What can hang from each mark
j_18: j_750 j_798
j_673: j_18 j_108 j_750 j_822
j_798: j_18 j_741 j_863
j_750: j_108 j_673 j_798
j_822: j_358 j_719
j_741: j_358 j_750 j_822
j_108: j_358 j_673 j_750 j_798 j_822
j_719: j_673 j_741
j_358: j_108 j_719 j_822
j_863: j_358 j_822

Known rows, with every way that one mark hangs from another
j_108[j_358 j_673 j_750 j_798 j_822[j_719]]: [ 0.67  3.85 -0.31  1.02 -4.58 -0.29  2.82 -1.84  0.99  3.31  0.36 -0.61
  0.35 -2.83  2.39 -0.69 -2.71 -0.50  2.29 -1.05  1.24  0.33  0.57 -6.38
 -1.13 -1.58 -0.27 -4.74 -2.33 -2.50 -1.25  1.89 -0.50 -1.86 -3.08  0.89
 -0.39  1.48 -3.52 -2.63 -1.67  1.15  0.72  1.02]
j_719[j_673[j_18[j_798] j_108[j_358]]]: [-0.85  0.84  0.20  0.76 -1.66 -0.09 -0.94 -1.49 -1.35  1.49 -3.17 -0.15
 -0.22 -1.14 -0.77 -2.81 -0.51  1.13  1.13  0.36  0.29 -1.37 -0.87 -2.13
 -0.35 -0.28 -0.29 -2.04 -0.32 -0.71  0.65 -2.41 -0.11  1.88  0.13  3.06
  1.00 -2.49 -0.13  0.44  1.73 -0.03 -0.95  0.01]
j_719[j_673[j_750] j_741[j_822[j_358]]]: [-1.80 -0.22  0.78 -1.21  0.41 -1.50 -0.27  0.58 -1.21 -0.04 -1.98 -0.21
  1.44  0.85 -0.28 -1.61 -0.06  0.27  0.26  0.78  0.03  1.68  0.69 -0.01
  1.11  0.17 -0.51 -0.49  0.36 -1.29  0.25 -0.73  0.59  1.70  0.64  2.23
  0.83 -1.68 -2.14  0.11  3.53 -0.31  0.01  0.39]
j_750[j_108[j_822] j_673]: [ 0.28  1.58  0.25 -0.01 -0.85 -1.14 -0.90 -0.79  1.53  0.39 -1.57 -0.11
 -3.02 -0.75  0.58 -0.01  0.42 -0.87 -0.01 -0.48  0.15 -0.57  1.93 -1.99
  0.07 -1.96  2.00 -3.04  0.34 -0.58  0.17 -0.59 -1.33 -0.07 -2.64  1.21
 -1.56  1.64 -0.08 -0.45  0.34  0.61 -2.39  2.44]
j_822[j_358[j_108] j_719[j_741]]: [-1.31  0.74  0.10 -2.60 -1.25  0.24 -0.27  2.38 -1.11 -0.32  0.46 -1.29
  3.93  0.95  0.78 -0.52 -0.81  0.48  1.51  0.23  0.81  2.18  0.50 -0.91
  0.43 -0.47 -2.17  0.77 -0.76 -2.03  1.10  2.23  1.79  0.42  0.76  3.32
  2.03 -0.10 -2.42  1.43  1.03 -0.12  1.65 -0.90]
j_863[j_358[j_719[j_673 j_741[j_750]] j_822]]: [-2.12  1.19 -1.69 -3.93  1.13  1.42 -0.55  3.30 -1.34 -0.26 -0.56  1.23
  3.08  1.67  1.21 -1.52 -0.61  0.62  0.38  0.29  1.46  2.22  1.38  1.77
  0.14 -0.18 -1.32  2.12 -0.31 -1.19  0.74  2.40  2.32 -0.03  2.64  2.04
  2.32 -1.44 -0.99  1.91  3.37  0.04  1.33  0.21]
j_719[j_673[j_18 j_822] j_741[j_358 j_750]]: [-1.53 -1.01  0.45 -1.79  0.55 -2.58 -1.25  0.85 -0.92 -1.51 -1.58 -0.77
 -0.26  0.83 -0.69 -2.55  0.21 -0.24  0.11  1.12 -0.43  0.61  0.19 -0.77
  1.37 -0.27 -0.59 -1.11 -0.63 -0.81  0.27 -2.01  0.50  3.44  2.16  1.03
  0.68 -2.32 -1.13  0.39  4.62 -0.39 -0.16  1.56]
j_108[j_358[j_719] j_673[j_18]]: [-0.12  1.63  0.12 -1.41 -3.24  0.78 -0.39 -0.28 -1.09  0.88 -0.84  0.27
  1.18 -2.31 -0.03 -0.27 -0.04 -0.36  1.64 -0.97  1.27 -0.64  0.60 -4.97
 -0.60 -1.95 -0.47 -3.25 -1.59 -1.74 -0.47 -0.09  0.30 -1.54 -0.42  2.25
  0.60  0.44 -0.75  0.70  0.31  0.77 -0.22  1.32]
j_741[j_358[j_719[j_673[j_18 j_108]]] j_822]: [-0.75  0.22  0.92 -1.52  0.62 -0.31 -1.35  1.21 -0.83  0.13 -2.42 -1.14
 -1.67  0.87 -0.49 -0.64 -0.92 -0.49  0.25  0.26  0.68  2.40  1.75 -0.17
  0.28 -0.48 -0.53 -1.35  0.45 -1.45  0.48 -1.12  1.14  1.02  0.60  1.93
  0.30 -1.47 -0.87  0.33  4.63 -0.80 -0.25  3.32]
j_798[j_741[j_750[j_108[j_673]] j_822] j_863]: [ 0.97  1.83 -0.23 -1.92  0.30 -0.98  1.04  1.32  1.12 -3.30 -1.18 -2.05
 -2.63 -0.01  1.48  2.10  0.14 -1.60 -0.39  0.74 -0.17  0.01  3.00 -0.13
  0.15 -3.36  2.89 -2.28  0.11  0.90 -1.01 -1.07 -1.88 -0.11 -1.35  1.37
 -2.10  0.58  2.19  1.19  0.76 -0.14 -0.61  2.18]
j_719[j_741[j_358 j_750[j_673[j_18]] j_822]]: [-0.53 -0.09  0.61 -2.19  0.34 -2.16 -0.83  2.24 -0.44 -2.78 -0.92 -3.10
 -3.07  1.01 -0.69  0.11  0.55 -1.08 -0.61  0.41 -0.89  1.62  2.40  0.78
  1.72 -1.91  1.38 -2.09  0.53 -0.13  0.41 -2.28 -0.08  2.29  0.98  0.08
 -1.14 -0.80 -0.20  0.56  3.94 -0.75 -0.21  2.24]
j_863[j_358[j_108[j_673[j_750] j_798]] j_822[j_719]]: [-0.97  3.39 -0.74 -1.45 -2.10  1.52  2.06  0.69  0.28  2.63 -0.25  2.53
  3.90  0.76  2.18 -0.24 -2.73  0.15  2.32 -1.64  2.13  1.31  0.37 -0.90
 -0.78 -0.64 -0.35  0.04 -2.39 -2.27 -0.72  2.81  1.12 -2.05 -0.47  2.72
  3.53 -0.39 -2.77 -0.16 -1.25  0.88  1.69 -0.35]
j_673[j_18 j_750[j_798[j_741]]]: [-0.41  0.85  1.21  0.28 -2.29 -0.24  1.93 -0.08 -1.20 -2.83  0.04 -0.82
  0.69 -1.13 -1.14 -1.21  0.71 -0.48  0.02  0.28 -0.19 -1.58 -0.11 -3.75
  1.14 -2.37  2.02 -2.43 -0.51  0.62  0.25 -4.88 -1.68  0.98 -0.03  1.62
 -0.03 -1.42  0.61  0.99  0.00  1.44 -1.67  0.53]
j_358[j_108 j_822[j_719[j_673]]]: [-1.71  1.52 -0.99 -1.58 -0.55  0.62  0.24  1.10 -1.71  1.62 -0.99  0.51
  2.72  1.48  1.64 -1.94 -0.60  0.78  1.98 -0.37  2.20  0.80  0.76  0.57
 -1.13  0.14 -2.86  1.30 -0.96 -1.32  0.84  2.21  2.60 -0.25  0.55  3.12
  2.22 -0.23 -1.27  1.78  1.81  0.20  1.42  0.14]
j_719[j_673[j_18 j_108]]: [-1.78  0.42  1.14  0.26 -1.00 -0.47 -0.38 -0.52 -1.45  0.82 -2.47  0.28
  0.06 -0.07 -0.87 -2.69  0.49  0.98  0.79 -0.16  0.62 -0.77 -0.53 -1.58
 -0.18 -0.31 -1.57 -1.57 -0.34 -0.65  0.82 -2.09 -0.18  1.16  0.73  2.89
  1.38 -2.19 -0.28  0.54  2.49  0.46 -1.02  1.02]
j_798[j_18[j_750[j_108]] j_863]: [ 0.69  2.58 -1.90 -0.69  0.46 -0.81  0.96  0.49 -0.11 -1.15 -0.71 -1.35
 -1.84 -0.36  0.34  0.33  1.89 -0.02 -0.32  1.62 -0.60 -2.57  2.02 -1.06
 -0.69 -2.53  2.72 -0.13  0.92  0.91  0.02 -3.19 -2.71  1.07 -0.97  2.89
 -0.70 -0.32  2.57  0.76 -0.63  0.79 -0.97 -0.50]
j_798[j_18 j_741[j_358[j_108 j_719] j_750]]: [ 0.00  2.49 -2.11 -2.39  0.91 -0.90  2.28  2.99 -0.29 -2.95  1.01 -0.97
 -0.25 -0.33  1.44  0.96  0.42 -1.10  0.26  0.55  0.45  0.64  2.65  0.90
 -0.67 -2.39  1.57  1.01 -0.43  1.20  1.08 -0.93 -0.47  0.42  2.37  1.36
 -0.51 -0.64  0.46  2.46  0.45  0.73  1.14  1.88]
j_750[j_673 j_798[j_18]]: [ 0.24  2.51 -0.96 -0.73 -1.23 -0.74  0.84  0.43 -0.32 -1.25  0.17  0.14
 -2.58 -1.44 -0.41 -0.55  1.04 -0.60 -0.39  1.21 -0.31 -0.92  1.95 -1.58
 -0.38 -2.96  2.50 -1.30  0.94  0.25  0.14 -3.62 -2.65  0.98 -0.84  1.44
 -1.21  0.49  1.14  0.41 -0.66  1.61 -1.78  1.53]
j_822[j_719[j_741[j_358]]]: [-0.55  0.63  0.43 -2.82 -0.33 -0.43 -1.13  2.24 -0.97 -1.56  0.49 -1.28
  1.38  1.02  0.07 -1.56 -0.82 -0.49  0.05  0.64  0.65  1.83  1.47 -0.87
  1.09 -0.92 -0.70  0.02  0.71 -1.77  0.76 -0.13  1.12  1.51  1.33  2.35
  1.13 -1.07 -1.32  0.17  2.35 -0.22  0.91  0.49]
j_358[j_108[j_822] j_719[j_673 j_741]]: [-1.59  0.45 -1.02 -0.75 -0.01 -0.51 -0.20  1.09 -1.03  1.26 -0.44  1.57
  2.29  0.29  1.01 -1.30  0.53  0.63  0.60  0.47  1.10  1.38 -0.05 -1.67
 -0.54  0.23 -1.16  0.43 -1.19 -1.05  1.05  2.02  2.33  1.02  1.77  2.04
  0.67 -0.58 -1.73  1.62  2.18  0.62  1.18 -0.15]
j_798[j_18[j_750[j_108]] j_863[j_358]]: [ 0.65  2.98 -2.87 -1.37  0.78  0.22  0.94  1.11 -0.02 -0.87 -0.58 -0.42
 -0.87  0.03  0.51  0.68  0.72 -0.04 -0.08  1.52 -0.35 -1.53  2.19 -0.19
 -0.86 -2.70  3.21  1.01  1.10  0.06 -0.61 -2.03 -2.28  0.39 -1.15  3.58
  0.07 -0.64  2.15  0.51 -1.15  0.45 -0.70 -0.05]
j_108[j_750[j_673] j_798[j_863] j_822[j_358[j_719]]]: [ 0.44  4.01 -0.54  0.17 -3.38  0.15  1.37  0.13  1.21  1.99 -0.44 -1.87
 -0.08 -1.69  2.07  0.91 -1.56 -0.09  1.09  0.77 -0.08  0.88  1.89 -4.08
 -0.04 -2.29  0.19 -3.44 -0.17 -0.94 -0.76  0.83 -0.96 -1.13 -1.90  1.08
 -1.38  2.73 -1.00 -0.30 -0.16  0.53 -1.07  1.36]
j_18[j_750[j_673 j_798[j_741 j_863]]]: [ 1.66  1.97 -0.01  0.05 -0.50 -0.29  0.97  0.45 -1.20 -3.01  0.26 -1.51
 -2.98 -0.68 -0.01  0.35  1.21 -0.12 -1.31  2.25 -0.81 -0.52  1.19 -2.57
  0.65 -3.59  3.97 -1.54  1.91  1.25 -0.19 -4.33 -2.81  1.69 -0.81  2.56
 -1.58 -0.19  3.91  0.83  0.04  1.13 -2.12 -0.07]
j_108[j_750[j_673[j_18] j_798[j_863]] j_822[j_358]]: [ 0.42  2.49 -0.27  0.88 -3.26 -0.29  0.96 -0.48  0.51 -0.10 -0.55 -1.88
 -1.38 -2.30  0.00  0.32 -0.97 -0.57  1.12  1.36 -0.41 -0.31  1.24 -4.79
  0.23 -3.12  1.20 -4.22  0.73 -0.97 -1.12 -1.47 -1.88  0.15 -2.72  1.36
 -1.86  2.41  0.18  0.00 -0.26  0.52 -2.12  1.84]
j_719[j_673[j_18[j_750 j_798] j_822[j_358]] j_741]: [-1.11 -0.62  0.58 -1.11 -0.32 -1.31 -1.67 -1.15 -2.10 -0.26 -2.12 -0.38
  1.40  0.07 -1.23 -3.20  0.18  0.77  0.11  2.08 -0.72 -0.08 -1.77 -2.82
  1.40  0.16 -0.14 -0.80 -0.03 -0.81  0.82 -2.76  0.31  3.24  1.50  3.37
  1.74 -2.58 -0.20  0.64  2.59  0.04 -1.48 -2.08]
j_798[j_18 j_741[j_750] j_863[j_822]]: [ 0.38  4.26 -2.62 -2.15 -0.23  0.32  1.76  2.34  0.03 -3.46 -0.17  0.47
  0.49 -1.11  0.84  0.27 -0.47 -0.75 -0.04  1.50  0.47 -1.62  3.57  0.38
 -1.05 -3.17  3.03  0.27  1.07  1.23 -0.79 -1.00 -1.82  0.37  2.60  2.16
 -0.71 -0.49  3.76  2.95 -0.95 -0.27 -0.20  0.31]
j_798[j_741 j_863[j_358[j_108 j_719[j_673] j_822]]]: [-0.33  2.56 -2.65 -2.14  0.18  2.41  0.70  2.78 -1.28 -0.62 -0.28  1.32
  3.26  0.85  1.94  0.29 -1.32  0.48  1.25  1.25  1.51  1.26  1.91  0.32
 -0.79 -1.67  0.27  2.18  0.20 -0.67 -0.66  2.31  2.06 -0.89  1.62  4.15
  0.95 -0.11  1.21  2.93  0.38 -0.47  0.48  1.41]
j_18[j_750[j_108[j_822] j_673] j_798]: [ 1.10  1.62 -0.08  0.40  0.12 -1.35 -0.94 -2.05  0.41  0.23 -2.19 -1.06
 -3.91 -0.53  0.41 -0.65  1.06 -0.40 -0.92  0.66 -0.50 -1.30  0.32 -1.59
  0.39 -1.76  3.46 -2.37  0.99  0.95  1.13 -3.16 -1.97  1.49 -2.32  1.87
 -0.84 -0.07  1.75 -0.15  0.22  1.14 -2.53 -1.12]
j_741[j_358[j_719] j_750[j_673] j_822]: [ 0.18  1.35  0.04 -3.10  0.81 -1.21 -1.18  2.37  0.13 -1.47 -1.64 -2.41
 -3.63  0.86  0.69  1.30 -0.21 -1.47 -0.74 -0.08  0.39  2.73  3.75  2.25
  0.48 -2.19  1.30 -1.50  0.85  0.03  0.49 -0.98 -0.17  0.70  0.02 -0.02
 -1.02  0.26  0.57  1.19  4.50 -0.52 -0.04  3.35]
j_673[j_108[j_798 j_822] j_750]: [-0.19  2.15  1.41  2.61 -2.12 -0.93  1.89 -0.52  0.67  2.22 -1.68 -0.98
 -0.09 -0.83  0.12 -1.30 -0.99  1.04  1.38 -0.28  0.01 -0.75 -0.18 -2.70
  0.63 -0.52  0.88 -3.31 -1.73 -0.63  0.18 -1.25 -1.28  0.74 -1.80  1.17
  1.48 -1.48 -1.94 -1.21 -0.07  0.56 -0.54  0.64]
j_673[j_18 j_108[j_798]]: [-0.83  1.61  1.36  0.83 -2.80  0.10  0.80  0.11 -0.58  0.47 -1.07 -1.89
  0.01 -0.32 -0.62 -1.43 -0.25  0.85  1.12 -0.26 -0.35 -0.99 -0.29 -3.09
  0.62 -1.10 -0.52 -2.74 -1.67 -0.45  0.55 -2.35 -0.95  0.48 -0.11  1.91
  1.37 -1.69 -0.60 -0.07  0.39  0.51 -0.79  0.40]
j_822[j_358[j_108] j_719]: [-0.97  1.77 -0.20 -2.28 -1.80  0.49 -0.28  1.43 -1.08  0.46 -0.47 -1.12
  3.45  0.42  1.07 -0.25 -1.30  0.15  1.91 -0.22  1.44  1.75  0.96 -0.60
 -0.51 -0.98 -2.22  0.51 -0.59 -1.91  0.61  2.01  1.17 -0.65 -0.39  3.57
  2.11  0.39 -1.42  1.69  0.64 -0.04  1.28 -0.12]
j_822[j_358[j_108[j_798[j_18]] j_719[j_673[j_750]]]]: [-1.80  2.34 -0.91 -0.99 -1.19 -0.63  2.20  0.74 -0.80  2.27 -1.02  0.13
  3.15 -0.26  1.82 -0.47  0.27  0.68  1.66  0.00  0.47  0.75  0.28 -0.97
 -0.83 -0.28 -1.58  0.74 -1.92 -0.51  0.85  0.04  0.35 -0.40  0.45  2.32
  1.33 -0.26 -2.78  1.03  0.71  1.52  1.13 -0.05]
j_108[j_358[j_719] j_673[j_18] j_750 j_822]: [ 0.09  2.42 -0.37  0.56 -4.01  0.51  1.37 -1.63  0.25  2.34 -0.26  0.38
  0.37 -3.43  0.67 -0.25 -1.09 -0.59  2.17 -1.28  1.60 -0.78  0.43 -6.80
 -1.09 -1.75 -0.31 -5.14 -2.06 -1.93 -0.64  1.04  0.02 -2.09 -1.68  1.12
 -0.35  1.52 -2.26 -0.54 -0.50  1.02 -0.55  1.78]
j_18[j_750[j_108[j_358[j_719]]] j_798[j_863]]: [ 1.52  1.92 -1.40 -0.88 -0.21  0.65 -1.19 -0.41 -0.18 -0.19 -1.69 -2.07
 -1.40 -0.44  0.88  0.42  0.61  0.31 -0.40  1.58 -0.42 -1.67  0.89 -1.88
 -0.01 -1.82  2.99 -0.99  0.64  0.69  0.65 -2.48 -1.32  1.48 -1.55  2.84
 -0.31 -0.60  2.55  1.10  0.62  0.31 -0.79 -2.30]

Rows
[ 0.41  1.54  0.62 -0.56 -1.52 -0.54  0.57 -1.58 -1.99 -1.61 -0.89 -0.31
 -0.38 -1.43 -0.41 -1.32  0.94 -0.66  0.07  0.53  0.17 -1.58 -0.96 -3.78
  0.43 -2.42  1.53 -2.47 -0.09  0.86  0.29 -3.89 -1.34  0.16  0.42  3.15
  0.73 -1.43  2.02  1.02 -0.81  1.60 -1.53 -1.39]	j_108[j_673[j_18[j_750 j_798[j_741]]]]
[ 0.65  0.26  1.37 -0.95 -0.70 -0.76 -0.06  0.28 -0.76 -1.16  0.53 -1.02
 -1.99  0.30 -0.61 -1.19  0.59  0.42 -1.06  1.36 -0.36  0.74 -0.06 -3.10
  1.25 -1.50  2.20 -1.77  0.17 -0.67  0.97 -3.02 -1.33  2.68 -0.92  1.91
  0.43 -0.81  0.33 -0.57  1.52  1.08 -1.75 -0.60]	j_18[j_750[j_673[j_822[j_719[j_741]]] j_798]]
[-0.09  1.43  0.46 -0.62 -1.23  0.32  0.90  2.29  0.50  0.38 -0.47 -2.90
 -0.90  0.06  0.74  0.41 -1.12  1.03  0.56  0.02 -0.40  1.72  1.34 -1.35
  0.66 -0.55  0.79 -2.23 -2.13 -0.85  0.87  0.47 -0.03  1.10  0.01  0.28
  0.36 -1.58 -1.89 -0.21  2.29 -0.54  1.24  0.47]	j_673[j_108[j_358[j_719[j_741[j_750 j_822]]] j_798]]
[ 0.16  0.73  0.21 -2.18  1.20 -0.02  0.41  1.46  0.47 -2.73  0.22 -0.86
 -1.41  0.99  1.57 -0.82 -1.13 -1.52 -0.15  1.10  0.41  1.74  1.87 -1.24
  0.74 -1.54  1.24 -0.19  0.81 -0.97  0.45 -0.89 -0.01  0.78 -1.06  1.70
 -1.28  0.26 -0.76 -0.58  1.95  0.75 -0.52  2.61]	j_750[j_108 j_798[j_741[j_358[j_822[j_719[j_673]]]]]]
[-0.32  1.81 -0.19 -2.92 -0.83  0.87 -1.61  1.58 -0.82 -0.54 -1.33 -1.19
  1.15  0.04  0.10  0.55 -1.42 -0.79  0.52  0.53  0.92  2.51  2.71 -0.42
  0.06 -1.45 -0.31 -0.61  0.60 -1.58 -0.05  1.03  0.56 -0.89 -0.11  2.44
  0.74  0.30  0.13  1.75  2.19 -0.88 -0.13  1.34]	j_741[j_822[j_358[j_719]]]
[ 0.50  0.78  0.12 -1.55 -2.03  0.36 -1.08  0.18 -0.03  1.09  0.01  1.14
  1.19 -1.66  0.09 -0.44 -1.06  0.10  1.46  0.32  0.91  0.44  0.59 -4.87
  0.32 -0.92  0.35 -2.88 -2.00 -2.53 -0.52  1.48  0.56  0.01 -0.29  2.14
  1.29  0.12 -2.05 -0.26  0.50  0.00 -0.40  1.34]	j_108[j_358[j_719[j_741]] j_673[j_822]]
[ 0.23  3.58 -0.83  1.14 -2.18  1.51  1.96  0.89  1.37  2.39 -0.29 -0.81
  0.37 -0.62  1.45  0.22 -2.47  0.98  1.38  0.56  0.46  0.69  0.94 -2.84
 -0.29 -1.28  0.46 -2.27 -1.11 -1.28 -0.42  1.24 -0.73 -0.63 -1.50  1.80
  0.94 -0.17 -1.35 -0.72 -0.45  0.12 -0.13  1.09]	j_673[j_108[j_750 j_798[j_863[j_358[j_719]]] j_822]]
[-0.53  2.19  1.26 -1.49 -1.51  0.26  0.93  1.38 -0.55  0.25 -1.54 -1.54
  2.17  0.00  1.54 -1.06 -2.03  0.78  0.93  0.97  0.45  2.03  0.64 -1.83
  0.01 -1.04 -1.44 -0.60  0.24 -1.67  0.01  0.50  0.22  0.32 -0.01  3.84
  0.58 -0.63 -0.91  0.04  1.38 -0.09  0.20  0.91]	j_822[j_358 j_719[j_673[j_108[j_798[j_741 j_863]]]]]
[ 1.27  1.77 -0.25  1.35 -2.82 -0.75  0.66 -1.79 -1.11  0.60 -0.88 -0.48
 -1.34 -3.30 -0.57 -0.59 -0.38 -0.61  1.47  0.44  0.26 -0.98 -0.27 -6.83
 -0.54 -2.62  2.34 -4.46 -1.02 -1.69 -1.63 -1.33 -1.24 -0.04 -2.69  1.73
 -0.60  0.30  0.36 -0.90 -0.91  0.94 -0.56  0.46]	j_108[j_358 j_673[j_18[j_750[j_798]]] j_822]
[ 1.07  2.74 -1.35 -1.06 -1.15  0.49 -0.72  0.23 -1.08 -2.60 -0.99 -0.73
  0.65 -0.85  0.21 -0.84 -0.63 -0.44 -0.29  2.43 -0.09 -1.39  1.38 -1.11
  0.35 -2.73  2.43 -0.48  1.70  1.13 -0.35 -2.73 -1.14  1.34  0.98  3.51
 -0.19 -1.05  3.72  2.52 -0.79 -0.22 -1.31 -0.88]	j_18[j_798[j_741 j_863]]
[-0.84  0.06 -0.01 -2.33  1.02 -1.33 -0.40  1.95  0.69 -2.59 -0.54 -2.23
 -1.77  1.56  0.38  0.31  0.84 -0.75 -0.85  0.27 -0.54  0.80  2.15  1.15
  1.16 -1.16  1.36 -1.01 -0.44  0.22  0.93 -0.69 -0.64  1.58  0.03  0.23
 -0.57 -0.94 -0.36  0.75  2.93 -0.26  0.30  0.31]	j_719[j_741[j_750[j_108] j_822]]
[-0.12  1.47  0.58  1.12 -2.12 -0.06 -0.86 -0.95 -0.45  0.59 -2.58 -0.95
 -0.40 -1.38 -1.38 -2.05 -0.90  0.44  1.03  0.53  0.19 -1.44 -0.55 -2.85
  0.27 -1.07  0.83 -3.10 -0.37 -0.43  0.61 -2.12 -0.38  1.39 -0.42  2.42
  1.20 -1.66  0.59  0.91  0.04 -0.16 -1.50 -0.09]	j_673[j_18[j_798] j_108[j_822]]
[ 0.91  3.02  0.02 -1.18 -1.12 -1.54  1.72  0.96  0.58 -1.02 -0.04 -0.97
 -0.74 -1.63  2.24  0.47 -1.43 -1.84  0.54  0.32  0.36  1.92  1.57 -3.34
  0.30 -2.66  1.48 -2.95 -1.28 -0.36 -0.98  0.55 -0.51 -0.96 -0.08  0.11
 -1.06  0.59 -0.64 -0.42  0.19  1.09  0.75  2.39]	j_108[j_673 j_798[j_741[j_358[j_719] j_750]] j_822]
[-1.06  1.31 -1.19  0.06 -1.22  0.38  1.41  1.04  0.11  0.95  1.51  0.26
  1.82 -0.06  1.25 -0.15  0.05  0.46  1.07 -0.03  1.07  0.72  0.28 -2.63
 -0.18 -0.27 -0.82 -0.94 -1.78 -0.59  1.49  2.04  1.29  0.09  0.90  1.20
  0.78  0.25 -2.47  1.25  0.60  0.85  0.90 -0.46]	j_358[j_108[j_750 j_822] j_719[j_741]]
[ 0.23  1.46  1.07 -0.02 -1.44 -0.70  1.98 -0.47 -0.49 -1.47  0.12  0.75
  0.01 -1.40  0.20 -0.57  0.34 -0.81  0.49  0.34  0.52 -0.68  0.07 -3.33
  0.65 -2.45  1.71 -2.67 -0.62  0.09 -0.42 -2.75 -2.06 -0.16 -1.18  1.83
  0.51 -0.46 -0.22 -0.14 -0.73  2.04 -0.99  0.97]	j_108[j_673[j_750[j_798[j_741]]]]
[-1.58  2.95  0.22 -1.00 -1.24  1.78  0.61  0.48  0.48  2.28 -0.94  1.24
  2.21  0.08  1.66 -1.12 -2.54  0.73  1.54 -0.15  1.41  1.70  0.81 -1.54
 -0.27  0.39 -2.10 -0.94 -0.69 -1.63  0.79  2.25  0.26 -1.08  1.10  2.16
  2.18 -0.33 -2.09  0.07  1.88  0.34  0.05 -0.11]	j_863[j_822[j_358[j_719[j_673[j_108[j_750 j_798]]]]]]
[-1.30  0.23 -0.37 -2.29 -0.90 -0.27 -0.53  1.37 -1.29 -0.54 -1.39 -1.04
  0.44 -0.32  0.01 -0.86  0.30  0.14 -0.04 -0.16  0.37  1.06  1.29 -1.47
 -0.11 -0.68 -0.11 -1.28 -0.93 -0.96  0.56 -0.28  1.27  1.27  1.60  0.91
 -0.56 -1.39 -0.83  1.38  4.05 -0.41  0.83  0.64]	j_108[j_358[j_719[j_673[j_18] j_741[j_750 j_822]]]]
[-0.95  3.85 -1.53 -0.45 -2.53  0.33  4.59  0.41  0.13  2.75  1.52 -0.42
  1.54 -0.12  3.02 -0.41 -0.80  0.24  2.99 -0.94  1.57 -0.37  0.70 -2.24
 -1.40 -0.88 -2.20 -0.98 -3.16 -0.80  0.51  1.72  0.52 -2.22 -1.03  1.63
  1.58  1.35 -3.66 -0.42 -2.13  1.99  1.59  0.11]	j_358[j_108[j_673 j_750 j_798[j_18]] j_822[j_719]]
[ 0.14  2.21 -1.83 -1.72  0.30 -1.15  1.28  1.79  1.13 -2.79 -0.43 -2.00
 -2.47 -0.29  0.89  0.82  1.46 -0.85 -0.55  1.61 -0.88 -1.74  2.46  0.21
 -0.40 -3.11  2.74 -0.61  0.02  1.33  0.00 -3.03 -3.27  1.55 -1.49  0.47
 -1.59  0.18  1.90  1.25  0.38  1.23 -0.06  0.47]	j_741[j_750[j_108 j_798[j_18 j_863]]]
[-0.43  1.25 -0.84 -1.00 -1.14  1.39 -0.09  0.41 -2.27  0.46 -0.91 -0.43
  0.64 -0.79  0.17 -1.59  0.03  0.67  0.89  0.61  0.89  0.03  0.49 -3.42
 -0.48 -0.89  0.04 -0.84 -0.48 -1.15  0.33 -0.83  0.96  0.35  0.14  2.11
  0.44 -0.68  0.35  1.01  2.44  0.55  0.00 -0.17]	j_108[j_358[j_719[j_673[j_18[j_750[j_798]]]] j_822]]
[-0.96  1.99 -1.01 -1.66 -1.24  1.25  0.25  1.73 -1.30  0.81 -0.09 -0.51
  2.74  1.26  1.32 -0.94 -0.90  0.54  2.19 -0.46  2.03  0.54  1.30  0.17
 -0.68 -0.53 -2.04  0.79 -1.18 -1.23  0.79  2.30  2.18 -0.72  0.12  2.92
  2.44  0.23 -0.91  2.10  0.56 -0.10  1.33 -0.06]	j_358[j_108 j_822[j_719]]
[-0.05  3.27 -1.15 -0.73 -1.89 -0.67  2.65  0.62 -0.38 -0.07  0.61 -0.36
  1.83 -1.52  1.79  0.71 -0.70 -0.57  2.28  0.58  0.05  0.55  0.84 -2.76
 -0.59 -2.24  0.03 -0.69 -1.69 -0.61 -0.60  0.67 -0.86 -1.58 -0.30  2.87
  0.41  0.85 -1.45  0.50 -2.68  1.23  0.60  0.80]	j_822[j_358[j_108[j_673 j_798[j_18 j_741]]]]
[ 0.71  2.79  0.38 -0.73 -1.94 -0.61  1.69 -0.23 -0.29 -1.06  0.04 -0.60
 -0.73 -0.94  1.26  0.20 -1.12 -1.39  0.42  0.36  0.12  1.04  1.50 -3.15
  0.31 -2.53  1.55 -2.69 -0.91 -0.37 -1.25 -0.86 -1.14 -1.27 -0.61  1.71
 -0.66 -0.01  0.02 -0.48 -0.97  0.75 -0.50  1.59]	j_108[j_673 j_798[j_741[j_822]]]
[-0.34  1.68 -1.08 -1.86 -0.09  0.44 -0.53  2.22 -1.06  0.19 -0.16 -1.26
  1.39  1.52  1.24 -0.63 -1.62 -0.29  2.23  0.17  1.62  1.58  2.04  0.74
 -0.04 -0.72 -1.52  0.79 -0.26 -1.67  0.36  1.91  2.23  0.00  0.05  2.63
  2.00  0.18 -1.25  1.18  1.58 -0.67  1.60  1.48]	j_741[j_358[j_108 j_822[j_719]]]
